Facts:
z100: drepel z907
z106: drepel z696; stagre z972
z119: drepel z18; stagre z202
z120: drepel z191; stagre z457
z128: drepel z786; stagre z148
z132: drepel z786; stagre z237
z133: drepel z895; stagre z168
z137: drepel z270; stagre z680
z141: drepel z237; stagre z879
z148: drepel z786; stagre z132
z155: drepel z786
z156: drepel z897
z162: drepel z7
z165: drepel z799; stagre z339
z167: drepel z18; stagre z566
z168: drepel z895
z169: drepel z786; stagre z279
z174: drepel z938; stagre z697
z18: drepel z7; stagre z404
z19: drepel z781; stagre z657
z192: drepel z565
z2: drepel z160
z20: drepel z799; stagre z432
z202: drepel z18; stagre z906
z203: drepel z969; stagre z838
z208: drepel z897; stagre z883
z213: drepel z208; stagre z772
z223: drepel z798
z235: drepel z380
z237: drepel z786; stagre z155
z241: drepel z120; stagre z469
z253: drepel z334
z255: drepel z208; stagre z213
z257: drepel z129; stagre z759
z271: drepel z73; stagre z569
z273: drepel z27; stagre z922
z279: drepel z786; stagre z895
z300: drepel z237; stagre z835
z307: drepel z7; stagre z40
z314: drepel z73; stagre z874
z317: drepel z380; stagre z235
z319: drepel z314; stagre z513
z32: drepel z953; stagre z429
z335: drepel z270; stagre z522
z339: drepel z799; stagre z505
z343: drepel z191; stagre z93
z346: drepel z129; stagre z257
z358: drepel z694
z380: drepel z786; stagre z90
z381: drepel z938
z393: drepel z73
z397: drepel z938; stagre z583
z399: drepel z270
z40: drepel z7; stagre z162
z404: drepel z7; stagre z307
z405: drepel z565; stagre z951
z414: drepel z18; stagre z890
z42: drepel z18
z427: drepel z938; stagre z530
z429: drepel z953; stagre z707
z432: drepel z799; stagre z805
z451: drepel z237; stagre z553
z453: drepel z799; stagre z165
z456: drepel z969
z457: drepel z191; stagre z719
z464: drepel z498
z469: drepel z120
z470: drepel z958; stagre z561
z471: drepel z644; stagre z703
z480: drepel z897; stagre z208
z494: drepel z191
z498: drepel z820
z505: drepel z799
z508: drepel z279
z513: drepel z314; stagre z547
z521: drepel z799; stagre z20
z522: drepel z270; stagre z865
z526: drepel z160; stagre z720
z530: drepel z938; stagre z743
z535: drepel z619; stagre z845
z543: drepel z883; stagre z662
z546: drepel z759
z547: drepel z314
z553: drepel z237; stagre z723
z561: drepel z958; stagre z909
z565: drepel z585; stagre z619
z566: drepel z18; stagre z414
z569: drepel z73; stagre z72
z573: drepel z27; stagre z938
z583: drepel z938; stagre z427
z594: drepel z895; stagre z641
z601: drepel z191; stagre z343
z608: drepel z958; stagre z793
z619: drepel z585
z623: drepel z696; stagre z654
z634: drepel z203
z641: drepel z895; stagre z133
z644: drepel z820; stagre z498
z654: drepel z696; stagre z106
z657: drepel z781
z662: drepel z883
z680: drepel z270; stagre z399
z688: drepel z694; stagre z939
z696: drepel z798; stagre z223
z697: drepel z938; stagre z902
z699: drepel z907; stagre z100
z703: drepel z644
z707: drepel z953; stagre z976
z71: drepel z759; stagre z546
z715: drepel z73; stagre z314
z719: drepel z191; stagre z858
z72: drepel z73; stagre z715
z720: drepel z160; stagre z2
z722: drepel z18; stagre z782
z723: drepel z237
z726: drepel z781; stagre z19
z727: drepel z619
z733: drepel z781; stagre z726
z737: drepel z781; stagre z733
z743: drepel z938; stagre z923
z746: drepel z958; stagre z813
z750: drepel z699; stagre z83
z759: drepel z129; stagre z877
z763: drepel z279; stagre z508
z772: drepel z208
z777: drepel z457; stagre z809
z781: drepel z969; stagre z456
z782: drepel z18; stagre z119
z793: drepel z958
z8: drepel z958; stagre z470
z805: drepel z799; stagre z453
z808: drepel z129
z809: drepel z457
z813: drepel z958; stagre z8
z818: drepel z334; stagre z253
z823: drepel z838
z827: drepel z619; stagre z727
z83: drepel z699
z834: drepel z883; stagre z543
z835: drepel z237; stagre z141
z838: drepel z969; stagre z781
z845: drepel z619; stagre z827
z858: drepel z191; stagre z601
z865: drepel z270; stagre z137
z874: drepel z73; stagre z931
z877: drepel z129; stagre z934
z879: drepel z237; stagre z451
z883: drepel z897; stagre z156
z890: drepel z18; stagre z722
z895: drepel z786; stagre z380
z90: drepel z786; stagre z128
z902: drepel z938; stagre z397
z906: drepel z18; stagre z42
z909: drepel z958; stagre z608
z922: drepel z27; stagre z573
z923: drepel z938; stagre z381
z93: drepel z191; stagre z953
z931: drepel z73; stagre z393
z934: drepel z129; stagre z808
z938: drepel z27
z939: drepel z694; stagre z358
z943: drepel z953; stagre z32
z946: drepel z40
z951: drepel z565; stagre z966
z953: drepel z191; stagre z494
z966: drepel z565; stagre z192
z972: drepel z696
z976: drepel z953

Known rows:
[-35  38 -11   6  16 -12 -21  23 -66  27  11  14   0  18  38 -14   7 -43
 -27  23 -54 -31 -16  15  -3   3  17  33 -21  34  -1  29  -5 -34 -13 -40
 -25  44  -9 -16 -14 -26 -13  33 -14 -14  11  32   4 -34  -5   9   3  10]: z883
[-38  49 -18  -7   8  -9 -26  23 -72  23   6  20 -31   6  51 -17   2 -42
 -36  12 -44 -26  -8  17  19  -9  33  29 -28  29  13  12 -23 -28  -5 -22
 -32  42 -11  -1 -21 -24 -19  46  -5   8  10  16 -21 -22   2  39 -16  32]: z480
[-24  31   0 -13  13  -6 -16   6 -70   7  -2   4 -24  10  49 -25  -2 -28
 -36  10 -36 -28  -3  13  19  -1  22  24 -11  24  21  14 -25 -16  -5 -21
 -35  43 -19  11 -21 -26 -16  39   2  -1  19  12 -16 -27   1  29 -23  24]: z404
[-25  38   1  -9  12 -12 -21  15 -70  16  -9   2 -23  11  42 -17   2 -29
 -43  -2 -39 -27  -3  12  23   1  26  19 -26  26  15  19 -19 -23 -18 -17
 -31  48 -12  11 -19 -26  -8  42  -2   8  14   6 -15 -32   2  32 -23  25]: z20
[ -2  24  18 -14  14  -8 -13  27 -48   1  -5 -10   0   7  31 -35  20 -19
 -52 -18 -37 -29 -14   5  14  18  15   6 -25  19  16  34  -5 -18 -22 -22
 -40  45 -21   9  -9 -24  -3  23 -17  -1   6  11   0 -38  -2   7 -17   2]: z805
[-19  20  15  -6  14 -17 -14  25 -63  10 -14 -14  -1  17  30 -30   9 -19
 -43  -3 -43 -31  -7  10   6  13  14  14 -21  28  18  38  -5 -21 -25 -23
 -32  50 -16  17 -13 -32  -4  28  -5  -4  15   4   1 -40  -1   8 -21  11]: z470
[-18  30   1 -20  14  -2 -15 -15 -59   2   3   7 -32   4  64 -28  -5 -40
 -39  25 -29 -28  -3  16  29 -11  34  24 -23  13  23  -3 -35 -19   4 -13
 -46  35 -24  -5 -33 -13 -17  41   1  -4  21  15 -34 -17  15  30 -25  23]: z167
[-29  23 -15 -27  17  -6 -27 -40 -75  12  -4  17  -2  -7  76   1  -8 -40
 -48   0 -49 -12  -8   5  49 -18  29  17 -41  27 -23   5 -20 -39  -3 -19
 -36  53 -17 -17 -14 -27 -13  56 -26  10  16  20 -23 -30  17  21 -11  14]: z565
[-40  51 -15 -17  11  -4 -23   2 -67  14  -1  11 -33  10  50 -26   2 -41
 -37  -6 -40 -32  -6  12  25 -12  23  25 -26  28   5   7 -27 -15 -21 -10
 -25  40 -12  18 -16 -23 -14  49   1  14  18  11 -17 -30  13  42 -22  33]: z594
[-23  39   4 -23  10 -13 -19  17 -58  -1  13   2 -23   4  58 -20   7 -25
 -38 -10 -34 -19 -25   4  17   6  18   4 -28   9  10  19 -25 -14 -17 -16
 -37  34 -26   2 -17 -19 -11  42 -27  11   2  17 -26 -34   3  41 -18  13]: z569
[-25  56 -13  -8  20   5 -18  -9 -66  18  21  14 -17   3  63 -17  -5 -27
 -33 -34 -43 -34  -1  11  39  -2  25   0 -22   7  -3  -3 -23 -30 -20 -11
 -30  36 -10 -16 -20 -17   2  51 -12  -4  -3  44 -27 -36   0  34  -6  22]: z203
[ -1  24  11 -19  16   1  -8   9 -50  -7   7  -1 -11   2  47 -37   8 -23
 -44   4 -29 -28 -11   7  17   9  16  16  -5  15  25  16 -23  -8   1 -24
 -46  35 -29   4 -14 -20 -18  25  -7  -7  12  18  -5 -27  -2  15 -19   8]: z414
[-18  18  16  -6  16 -15 -13  23 -63  10 -13 -15  -1  17  29 -29   9 -19
 -43  -2 -44 -31  -7   7   7  14  13  15 -19  27  18  37  -5 -20 -28 -23
 -31  50 -15  19 -13 -33  -2  28  -3  -4  16   4  -1 -41  -2   9 -20  10]: z877
[-38  19  20 -17  15 -25 -13 -12 -61   0   5 -19   6  26  62  -6   2 -22
 -22  15 -38 -19 -34   0  -6  13   6  -1 -29   5   0  33 -17 -20 -39 -28
 -26  36 -25 -12 -20 -22   1  39 -35  -7   8  23 -28 -48  15  20  -8  -5]: z73
[-29  32   8  -5  21  -9 -15  -3 -69  17  -8  -6   6  24  38  -7   4 -20
 -36  -2 -46 -30  -4   8   8  14  11  15 -13  27   1  32 -12 -22 -31 -33
 -23  52  -7  -1 -15 -27  -1  36 -10  -6  16  19   0 -46   0   8  -9   7]: z270
[-14  27 -10 -30  18  -1 -24 -24 -71   6   5  18   9 -11  65  -5  -1 -27
 -52 -23 -48 -14 -12  -1  44  -4  18  12 -24  25 -23  16 -15 -29  -1 -25
 -36  55 -20 -11   0 -29 -15  47 -32  11  10  25  -4 -37   2  16  -8   6]: z619
[-17  26  20  -6  23  -8 -14 -10 -53  16 -14 -12   6  21  37 -10  12 -27
 -45   3 -40 -33  -4   9  13  13  19   8 -36  21   5  28 -12 -28 -35 -27
 -31  47  -9 -13 -25 -18   7  33 -15  -8  15  17 -11 -43  14   1 -11  -1]: z799

Rows:
No name comes twice in this set of rows, the named rows included.
[-20  28   1 -14  12  -5 -13   1 -70   4  -1   4 -23  10  50 -27  -6 -29
 -35  18 -33 -29  -1  12  18  -2  23  28  -3  23  25  10 -29 -12   3 -23
 -38  40 -20  10 -22 -26 -20  37   5  -6  21  13 -13 -24  -2  27 -24  23] -> z566
[ -1  25  16 -14  27   0  -7  -6 -53  -3   8  -5  10  13  43 -27   8 -22
 -38   0 -35 -32 -11   6  12  18   3  11  -1  17   3  23 -15 -12 -16 -33
 -37  42 -19  -5 -11 -18  -6  20 -18 -18  14  29   7 -41  -7  -2  -6  -6] -> z40
[-19  21  10 -10  23  -2  -7 -18 -67   6  -1  -5   3  23  44 -14  -3 -21
 -29  18 -36 -32  -1   9   4  10   8  24   9  21  12  21 -22 -11 -11 -39
 -30  46 -17  -1 -17 -26 -13  29  -1 -20  22  24   2 -38  -3   5 -12   4] -> z7
[-22  45  -7  -8  20   2 -15  -3 -61  17  18   5  -7   6  57 -24  -3 -22
 -32 -36 -45 -35  -3   8  31   4  20  -1 -19   8  -1   6 -15 -29 -20 -15
 -31  36 -12 -12 -16 -20   4  43 -15 -11  -3  44 -20 -41  -1  22  -6  14] -> z838
[-39  34  -8   3  15 -10 -18  20 -63  28   8  11   5  21  35 -12  10 -35
 -29  18 -54 -33 -15  13  -7   9  18  29 -19  33   4  35  -3 -32 -15 -44
 -23  48 -10 -15 -11 -28 -13  30 -15 -14   9  33   7 -37  -1   2   4   7] -> z897
[-23  31  -5  -3  18   2  -8   5 -58  15  17  -6   4   9  53 -37  -3 -14
 -28 -50 -53 -41  -2   7  28   8  17 -12 -16   2   6  10  -1 -34 -23 -10
 -32  34 -17  -3 -13 -30  10  39  -9 -23  -9  54 -14 -44  -2  11  -5  13] -> z781

Now the same elements, written a new way:
Known rows:
[-12  -1  11  -5  -2   0   4  -3  -1  -2  -1  -1   2 -11   3  -1   0  -3
  20   9   1  -4   3   1   0  -1  -5   4   0  -3   0   8  -2]: z271
[ 18  -1  -7  19  -2  -1   8   7  -3  -1  -1  -5  -1  -7   0  16  -1  -3
 -10  -8   0   0  -4  -1  -4   1   8  -2   0   1  -3  -4   9]: z427
[-12  -1  13  -1  -1   3   1   3   5  -1   0  -1   3 -12   0  -3   0  -3
  20  12  10  -3   1   3   3  -2  -4   3   0   8  -2  11  -2]: z535
[-14  -1  -4  -5  -2   4  -3  -2   4   0  -1  -4  -1  21  -1  -2  -1   4
  -9  -4  -4  -3  -4   0   3  -2  -2  -2  -1  -3   0   3  -1]: z820
[30 -1 -8 -5  9 -4 -3  2 -2  5 -1 -6 -2 25 -2  3 -1 -3 -9 -9 -5  0  5 -3
 -5 -1  4  5  0 18 -3 -4 -1]: z793
[-14   1  -4  -6  -2   7  -3  -4   4   0  -1   4   1  16  -1  -2   0   9
   0  -8  -5  -3  -4  -1  -1  -1  -1  -3  -1  -1   4   1   4]: z883
[-14  -1  -4  -5  -2   5  -3  -2   4   0  -1  -4  -1  21  -1  -1   0   4
  -8  -5  -5  -3  -4   0   1  -1  -4  -2  -1   0   0   4  -1]: z897
[ 6  2 -7 17 -2 -4  7  1 -5  0  3 -2 -1 -1  0 -2 -1  2 -9 -9 10 -2 -4 -2
 -3  8 -4 -2  0  0 -3 -5 -1]: z90
[-12  -1  12  -4   1   1   5  -3  -2  -2   2   1   4 -12   0  -2  -1  -3
  14  13  12  -4   3   2   2  -1  -4   3  -1  -5  -3   4  -2]: z317
[-11  -1   1   4  -2   1  -2  -1   1  -2   0   3  -1 -12   0  -2   2  -3
   1   9  -5  -1   4   0  -1  -2  -4  -2   0  -2   4   0  -2]: z213
[ 16  -1  -7   9  -2  -1  16   8  -4  -1  -1  -5  -1   3   0   6  -1  -3
 -10  -9   3  12  -4  -3  -4   2   4   3  -1   7  -3  -4   1]: z909
[-12  -1  13  -4  -2   0   3  -1   1  -2  -1  -1   3 -12   1  -2   0  -3
  18  11   7  -3   3   2   3  -2  -4   3  -1  -1  -1   8  -2]: z521
[ 13  -1  -8  -1  10  -1   2   4  -4   0   1  -5  -1  12  -1   6  -1  -3
 -10  -9   2   7  -2  -3  -5   1   4   4   0   9  -3  -5  -2]: z148
[  3   4   7  -1  -1   2  -2   0   2  -2   0   3  -2 -11   0  -2   1  -3
   4  11  -5   2   6   1   7  -2  -4  -2   0  -6   1  -4  -2]: z32
[-14  -1  -4  -5  -2   4  -3  -2   3   0  -1  -4  -1  20  -1  -2  -1   4
  -9  -4  -5  -3  -4   0   2  -2  -2  -2  -1  -2   0   3  -1]: z798
[-11  -1   0   1  -2   0  -2  -3  -1  -2  -1   3  -1 -11   0  -2   2  -3
   2   7  -5  -2   4  -1  -3  -2  -4  -2   0  -5   5  -1  -2]: z513
[  1   2  -4  -4   1   4  -2   4   3  -1   1   6   1 -11   0  -3  -1   1
  11  -4   0   5   0   0  -4  -1   3  -3   0  11   2  -3   5]: z827

Rows:
No name comes twice in this set of rows, the named rows included.
[ 18  -1  -8   8   7  -1  -2   4  -1  -1  -1  -5  -1   5  -1  16  -1  -3
 -10  -8  -5  -1  -1  -3  -5  -1  10  -1   1   8  -3  -4   5] -> z530
[30  3 -7  5 -2  0 13  8 -3 -1 -1 -5 -2 12  0  9 -1 -3 -9 -9  0 14 -4 -3
 -1  3  6  4 -1  2 -3 -5  2] -> z343
[-14   4  -4  -6   3   8  -3  -6  -1  -1   4   8   3   9  -1  -2  -1  13
  -7  -4   0  -3  -4  -1  -2  -1  -2  -3  -1  -6   0  -4  -1] -> z895
[-14  -1  -5  -5  -3   4  -3  -5   1  -1  -1  -4  -1  26  -1   1   1   5
  -8  -8  -5  -3  -4  -1  -1  -1  -4  -2  -1  -4   2   3  -1] -> z73
[-14   2  -5  -5   3   6  -2  -5  -2   0   4   0   1  14  -2  -1  -1   9
  -9  -1   3  -3  -4  -1   0  -1  -4  -2  -1  -6  -3  -3  -2] -> z786
[ 81  -1  -7  -7   4  -5  -2   3   1  19  -1  -6  -2  10  -4   8  -1  -3
 -11 -10   5  -2   5   3  -5  -1   4  10  -1   8  -1  -3   3] -> z42
[-14   1  20  -6  -2   8  -2  -4   6  -1  -1  -3  -1  22   0  -1  -1  -3
  11  10  -2  -4  -4   3  16  -2  -4   1  -2  -6  -3   7  -2] -> z120
[-12  -1  17  -5  -2  -4  -2  -2   2  -1  -1  -1   0 -13  -1  -2  -1  -3
  23   8  13  -2   1   4   1  -2  -4   3  -1  -6   0  14  -2] -> z167
[ 17   0  -7  -7  16   1  -3  -3  -3  15   6  -6  -1  46  -4   7  -1   4
 -12 -10   1  -4  -1  -1  -4  -1  -2   4  -2   7  -3  -4  -1] -> z237
[-13  -1   3   0  -1  -4   2  -2  -1  -2   3   2   2 -12   0  -2   6  -3
  -8  11  -3   7   7   0   3  -2   2  -2   0  -6   4   0  -2] -> z733
[-17  -1  15  -5  -2   1  -2  -5   3  -1   1  -4   7  17  -1  -2   2  -2
   1  10   6  -3  -3   2  11  -2  -2  -1  -1  -6   0  16  -2] -> z203
[-13  -1  -7   4  -3  -2  -2  -4  -4   0  -1  -5  -1  39   0   1   0   8
  -9 -10  -5  -3  -4  -2  -1   5  -4  -2  -1  -2   0  -4   1] -> z314
[ 28  -1  -8  -5  16  -4  -2   0  -4   5   2  -6  -1  21  -2   3  -1  -3
 -10  -9   0  -2   5  -3  -5   0   2   5   0  14  -3  -5  -2] -> z132
[-14  -1  -4  -4  -1   8  -3   2   8   3   1  -4  -1  13  -1  -3  -1   4
  -8  -3  -2  -3  -4   2   3  -2   0  -2  -1   8  -1   6   1] -> z585
[ 10  -1  -5  13   0  -4  -3   1  -1  -1  -1   4  -1 -12   2   3   0   4
  -8  -2  -4  -4  -4   0  -3   4   8  -2  11  -3  -3  -5   8] -> z397

The same elements again, as new rows of numbers:
Known rows:
[  6 -12  -3 -41  13  34 -14   5  -4  10   0   5  -6  13]: z165
[ -5 -15   5 -30   8  11 -13   7  -3  13   2 -16   8  17]: z657
[ 13   2   7  16 -12 -26  14   7   0   2 -11  12   6  -1]: z235
[ -9  -1  -9   4   1   5  -6   2 -10  -5  -3  -6  -6   7]: z907
[ -8 -37  -4 -33   8  33  -7   3   2   7   6  15 -10  13]: z427
[ 26   9   9  18   5 -37 -11 -10  18 -19   5  15   2 -16]: z763
[ -5   6 -13  24 -11 -18   7   7 -11  -4 -13   6   0   8]: z498
[  0  -3  -9  11  -9   3  11  -2  -7  14  15 -14  10 -10]: z966
[  6  -2  -2 -48  10  49  -1   7  -7  -7  -6   5 -13  10]: z608
[-20  11  -3  11  14   7   5   5 -15   2   5   7  -4   3]: z7
[  1  16   0  21  -7 -24  20   7   1   7  -6  19   9  -3]: z404
[ -6   2 -10   3   0   5  -6   3  -8  -5  -3  -7  -4   5]: z799
[-10 -15   6 -26   8  14 -19 -12  -4  22   0 -11  -1  20]: z976
[  8 -16   6   9  -7  -1  11  -2 -12  12  14 -17   7  -8]: z141
[ 21  17   1  19   4 -35 -10 -11  21 -17   5  16   4 -17]: z750
[ 22  19   0  19   4 -35 -10 -11  23 -17   5  16   5 -17]: z346
[  1 -28  18 -26  11  19 -21   7  -5  20  -1 -11  -2  14]: z90

Rows:
No name comes twice in this set of rows, the named rows included.
[ -8   7 -11  21 -15 -28   7 -18 -16  -2 -15   4  -3  19] -> z457
[-11  -6 -19  18  -8  10   3   0 -20   7  13 -21   1  -1] -> z883
[ 2  2  0 -1 -1  0  0  0  3  1  0  1  2 -3] -> z464
[ -8 -18  -8  15 -12   0  15  -5  -4  12  20  -9   7  -9] -> z573
[ -4  -2   2 -35  24  35  -4   8  -9  15   6  15  -6  11] -> z782
[-31   0  -2  16   4  30  -1   6 -24  11  -1 -14   8  11] -> z40
[ 13   4   0  22   1 -36  -7 -12  26 -19   8  23   2 -18] -> z273
[  6  -9  -6 -38  13  40 -19   7  -2  14  -2   8 -10   9] -> z874
[-22   6   9  10   5  25   8   6 -10  19   4  -6  16   1] -> z890
[-30   0  21 -69  15  37   3  -5   6 -11  -9 -30 -40   9] -> z494
[-1  6  3  1  3  0  4  2  2  4  2  5  2 -4] -> z946
[-49 -56  -9  25 -16  27   3   1  -5   1   6  -2   0  13] -> z938

